Below are the code and all the weights of a small trained network. Each question names an input and a target symbol and asks about switching units off, where a switched-off unit gives its printed mean instead of its output.

import numpy as np


def w(rows, s, z=0):
    codes = np.array(rows[::2]) - 128.0
    scale = np.full(codes.shape[1], s)
    scale[-1] = z or s
    return codes * scale


def f(y):
    return y / 2 * (1 + np.tanh(0.7978845608 * (y + 0.044715 * y**3)))


def softmax(a):
    e = np.exp(a - a.max(-1, keepdims=True))
    return e / e.sum(-1, keepdims=True)


def log_softmax(a):
    a = a - a.max(-1, keepdims=True)
    return a - np.log(np.exp(a).sum(-1, keepdims=True))


def net(x, mask):
    ids = ['αβγδηθμπφψω'.index(c) for c in x.split()]
    T = len(ids)
    res = E[ids] + P[:T]
    q, k, v = (res @ M[0].T for M in (Q, K, V))
    z = softmax(np.where(np.tri(T) > 0, q @ k.T / 3**0.5, -1e9)) @ v
    res = res + np.where(mask[0], z, O[0][:, -1]) @ O[0][:, :-1]
    y = f(res @ A[0][:, :-1].T + A[0][:, -1])
    res = res + np.where(mask[1:9], y, B[0][:, -1]) @ B[0][:, :-1]
    return log_softmax(res[-1] @ U[:, :-1].T + U[:, -1])


Q, K, V, O, A, B = {}, {}, {}, {}, {}, {}
E = w([
[222,98,154],'α',
[122,101,141],'β',
[152,141,94],'γ',
[130,147,36],'δ',
[139,165,168],'η',
[115,179,109],'θ',
[182,134,194],'μ',
[222,86,95],'π',
[250,67,119],'φ',
[86,205,154],'ψ',
[169,116,57],'ω',
],0.02)
P = w([
[137,152,97],'0',
[254,251,71],'1',
[240,236,73],'2',
[216,232,90],'3',
[219,212,84],'4',
[241,205,72],'5',
[227,223,96],'6',
[220,254,71],'7',
],0.0071)
Q[0] = w([
[35,56,97],'head 1',
[60,89,172],'head 1',
[209,254,96],'head 1',
],0.011)
K[0] = w([
[208,207,62],'head 1',
[230,193,113],'head 1',
[69,2,118],'head 1',
],0.011)
V[0] = w([
[109,128,186],'head 1',
[78,240,179],'head 1',
[65,154,7],'head 1',
],0.019)
O[0] = w([
[159,146,31,12],'head 1',
[141,226,87,64],'head 1',
[187,175,253,3],'head 1',
],0.021,0.0037)
A[0] = w([
[148,49,132,253],'neuron 1',
[136,193,34,184],'neuron 2',
[215,163,116,200],'neuron 3',
[101,209,155,79],'neuron 4',
[204,178,163,148],'neuron 5',
[194,145,66,144],'neuron 6',
[255,136,51,243],'neuron 7',
[137,237,216,179],'neuron 8',
],0.0081,0.0037)
B[0] = w([
[126,245,145,198],'neuron 1',
[123,139,236,254],'neuron 2',
[102,51,139,184],'neuron 3',
[101,80,117,165],'neuron 4',
[123,129,3,209],'neuron 5',
[65,176,158,204],'neuron 6',
[65,147,149,233],'neuron 7',
[244,88,70,247],'neuron 8',
],0.0073,0.021)
U = w([
[126,26,56,101],'α',
[132,95,154,255],'β',
[156,88,139,175],'γ',
[170,63,134,76],'δ',
[111,180,231,129],'η',
[168,89,57,94],'θ',
[87,104,104,175],'μ',
[94,71,236,109],'π',
[101,2,151,104],'φ',
[162,176,130,87],'ψ',
[152,131,244,115],'ω',
],0.0069,0.0082)

Each question gives the input, a string of symbols that net reads in full, and the target symbol t.
The units are the heads (3 rows each of Q, K, V and O) and the neurons (one row each of A and B). Each row of codes is followed by its name. A weight is (code - 128) times the scale printed after its matrix; where a second scale follows, it is the last column's (O, A, B and U).
mask holds one flag per unit, heads first, then neurons. A switched-off unit (its flag False) gives its mean, the last column of its rows in O or B, instead of its output. The means were averaged over made-up inputs and are rounded, as every weight is.
A unit's drop is (log p(t) with every unit on - log p(t) with that unit switched off) / (log p(t) with every unit on - log p(t) with every unit switched off).
The circuit of an input: a set's keep is (log p(t) with only the set's units on - log p(t) with every unit switched off) / (log p(t) with every unit on - log p(t) with every unit switched off). Starting from all 9 units, units are removed one at a time, each time the one whose removal leaves the highest keep (on an exact tie, the one counted first), for as long as the keep stays at least 0.8.
circuit, biggest first: the units of the circuit, biggest drop first
most important unit: the unit with the biggest drop
top k neurons: the k neurons with the biggest drops, biggest first
drop of u: that unit's drop, to one decimal
input ω φ η π γ μ π φ, target ω: top neuron => (neuron 1)
input μ μ θ, target μ: circuit, biggest first => (head 1; neuron 2; neuron 8)
input δ γ ψ α η α ψ ω, target δ: top 2 neurons => (neuron 8; neuron 5)
input θ μ ω, target θ: top 2 neurons => (neuron 8; neuron 5)
input μ β η θ, target μ: top 2 neurons => (neuron 8; neuron 1)
input μ β γ μ, target μ: circuit, biggest first => (head 1; neuron 8)
input π θ φ π φ η π, target π: top 3 neurons => (neuron 1; neuron 8; neuron 5)
input ψ θ γ θ ω, target ψ: top 2 neurons => (neuron 8; neuron 5)
input π μ π γ, target π: circuit, biggest first => (head 1; neuron 1)
input μ δ θ θ η φ μ, target μ: circuit, biggest first => (head 1; neuron 8; neuron 2)
input η μ ω ω η, target η: circuit, biggest first => (head 1; neuron 2; neuron 8; neuron 5)
input ψ ω μ μ η μ η, target ψ: top 3 neurons => (neuron 8; neuron 5; neuron 2)
input φ β π η, target φ: top 2 neurons => (neuron 2; neuron 6)
input δ ψ γ, target δ: most important unit => neuron 8
input μ ψ α μ η θ β, target μ: top 2 neurons => (neuron 8; neuron 1)
input π γ μ, target π: top 3 neurons => (neuron 1; neuron 8; neuron 5)
input θ γ α, target θ: top 2 neurons => (neuron 5; neuron 8)
input θ μ μ α, target θ: drop of neuron 5 => 0.5
input θ φ δ μ μ μ μ, target θ: drop of neuron 1 => 0.1
input η μ π π ω φ μ μ, target η: drop of neuron 4 => 0.0
input α δ μ π φ, target α: circuit, biggest first => (head 1)
